Below are the code and all the weights of a small trained network. Each question names an input and a class and asks about switching units off, where a switched-off unit gives its printed mean instead of its output.

import numpy as np


def w(rows, s, z=0):
    codes = np.array(rows[::2]) - 128.0
    scale = np.full(codes.shape[1], s)
    scale[-1] = z or s
    return codes * scale


def f(y):
    return np.maximum(y, 0)


def log_softmax(a):
    a = a - a.max(-1, keepdims=True)
    return a - np.log(np.exp(a).sum(-1, keepdims=True))


def net(x, mask):
    res = np.array(x, float).reshape(1, 5) / 4 @ E
    y = f(res @ A[0][:, :-1].T + A[0][:, -1])
    res = res + np.where(mask, y, B[0][:, -1]) @ B[0][:, :-1]
    return log_softmax(res[-1] @ U[:, :-1].T + U[:, -1])


A, B = {}, {}
E = w([
[103,143,95,43,250,181,137,78],'x0',
[199,235,180,116,101,132,181,83],'x1',
[127,127,134,119,128,127,137,141],'x2',
[118,137,132,131,132,127,125,134],'x3',
[194,124,163,109,104,197,27,177],'x4',
],0.012)
A[0] = w([
[108,112,138,195,84,34,188,144,237],'neuron 1',
[159,143,124,66,183,209,89,136,51],'neuron 2',
[71,61,71,111,170,123,150,124,180],'neuron 3',
[127,179,174,134,119,77,171,159,167],'neuron 4',
[189,160,168,171,67,155,114,152,147],'neuron 5',
[97,41,125,165,105,170,65,162,213],'neuron 6',
[60,98,86,121,180,125,138,106,175],'neuron 7',
[216,243,219,132,101,134,164,108,170],'neuron 8',
[165,192,174,93,127,104,153,72,182],'neuron 9',
[157,132,142,42,160,254,66,129,24],'neuron 10',
[90,163,107,98,170,128,180,82,116],'neuron 11',
[94,119,125,178,72,49,184,129,227],'neuron 12',
[185,116,167,141,41,122,50,188,148],'neuron 13',
[88,68,87,149,160,121,103,161,253],'neuron 14',
[107,112,138,103,142,196,83,126,143],'neuron 15',
[154,217,127,113,137,111,198,85,158],'neuron 16',
[153,160,166,138,79,153,127,141,123],'neuron 17',
[132,54,121,155,109,129,63,181,229],'neuron 18',
[43,115,86,100,172,114,165,116,172],'neuron 19',
],0.009,0.0036)
B[0] = w([
[91,53,213,175,20,217,61,102,219],'neuron 1',
[86,106,170,184,68,199,103,84,198],'neuron 2',
[131,72,131,41,193,74,76,81,210],'neuron 3',
[133,145,133,161,119,131,111,77,180],'neuron 4',
[255,140,88,62,132,57,46,82,218],'neuron 5',
[89,142,131,162,115,111,97,226,223],'neuron 6',
[130,97,148,43,212,83,96,85,204],'neuron 7',
[254,135,83,109,100,112,119,25,253],'neuron 8',
[141,207,84,172,119,184,192,47,202],'neuron 9',
[107,66,226,205,46,206,84,69,220],'neuron 10',
[150,214,33,103,164,152,205,105,193],'neuron 11',
[78,53,223,216,73,196,62,70,211],'neuron 12',
[181,147,81,53,163,54,96,199,247],'neuron 13',
[109,86,140,69,138,89,10,154,214],'neuron 14',
[143,95,175,152,101,112,97,142,184],'neuron 15',
[144,223,68,154,125,175,189,91,207],'neuron 16',
[199,114,130,85,140,76,70,82,183],'neuron 17',
[121,98,115,118,118,107,77,247,222],'neuron 18',
[128,135,139,80,213,61,109,60,209],'neuron 19',
],0.0069,0.013)
U = w([
[29,54,210,133,127,138,92,139,246],'0',
[169,122,97,26,174,14,110,91,115],'1',
[149,128,158,181,75,189,139,88,122],'2',
[103,189,56,103,194,141,234,115,5],'3',
[134,122,88,104,134,69,112,255,118],'4',
],0.0088,0.0018)

Each question gives the input, the list of numbers given to net, and the class t.
The units are the neurons (one row each of A and B). Each row of codes is followed by its name. A weight is (code - 128) times the scale printed after its matrix; where a second scale follows, it is the last column's (A, B and U).
mask holds one flag per neuron, in row order. A switched-off neuron (its flag False) gives its mean, the last column of its row in B, instead of its output. The means were averaged over made-up inputs and are rounded, as every weight is.
A unit's drop is (log p(t) with every unit on - log p(t) with that unit switched off) / (log p(t) with every unit on - log p(t) with every unit switched off).
The circuit of an input: a set's keep is (log p(t) with only the set's units on - log p(t) with every unit switched off) / (log p(t) with every unit on - log p(t) with every unit switched off). Starting from the 12 units with the biggest drops (on a tie, the unit counted first), units are removed one at a time, each time the one whose removal leaves the highest keep (on an exact tie, the one counted first), for as long as the keep stays at least 0.8.
circuit, biggest first: the units of the circuit, biggest drop first
unit that matters most: the unit with the biggest drop
k most important neurons: the k neurons with the biggest drops, biggest first
drop of u: that unit's drop, to one decimal
input [1,2,5,-1,6], class 2: circuit, biggest first : neuron 10
input [8,5,-4,0,0], class 3: circuit, biggest first : neuron 11; neuron 16
input [-7,8,-7,4,1], class 1: 3 most important neurons : neuron 5; neuron 13; neuron 17
input [1,7,0,-2,4], class 2: 3 most important neurons : neuron 10; neuron 9; neuron 3
input [7,7,-3,-7,1], class 2: 2 most important neurons : neuron 10; neuron 2
input [-6,4,-7,3,2], class 1: 3 most important neurons : neuron 13; neuron 5; neuron 10
input [0,-5,8,-7,-4], class 0: 3 most important neurons : neuron 8; neuron 5; neuron 13
input [0,-2,2,-1,3], class 4: 2 most important neurons : neuron 12; neuron 1
input [8,-6,-6,7,1], class 0: 3 most important neurons : neuron 10; neuron 2; neuron 8
input [2,3,-6,1,0], class 3: 3 most important neurons : neuron 1; neuron 12; neuron 10
input [1,6,3,3,1], class 2: drop of neuron 14 : 0.1
input [-7,-1,8,7,6], class 4: drop of neuron 18 : 0.1
input [-4,0,-3,-1,7], class 4: 2 most important neurons : neuron 18; neuron 6
input [0,-1,6,6,2], class 4: drop of neuron 12 : 0.3
input [1,4,2,-2,-2], class 3: unit that matters most : neuron 10
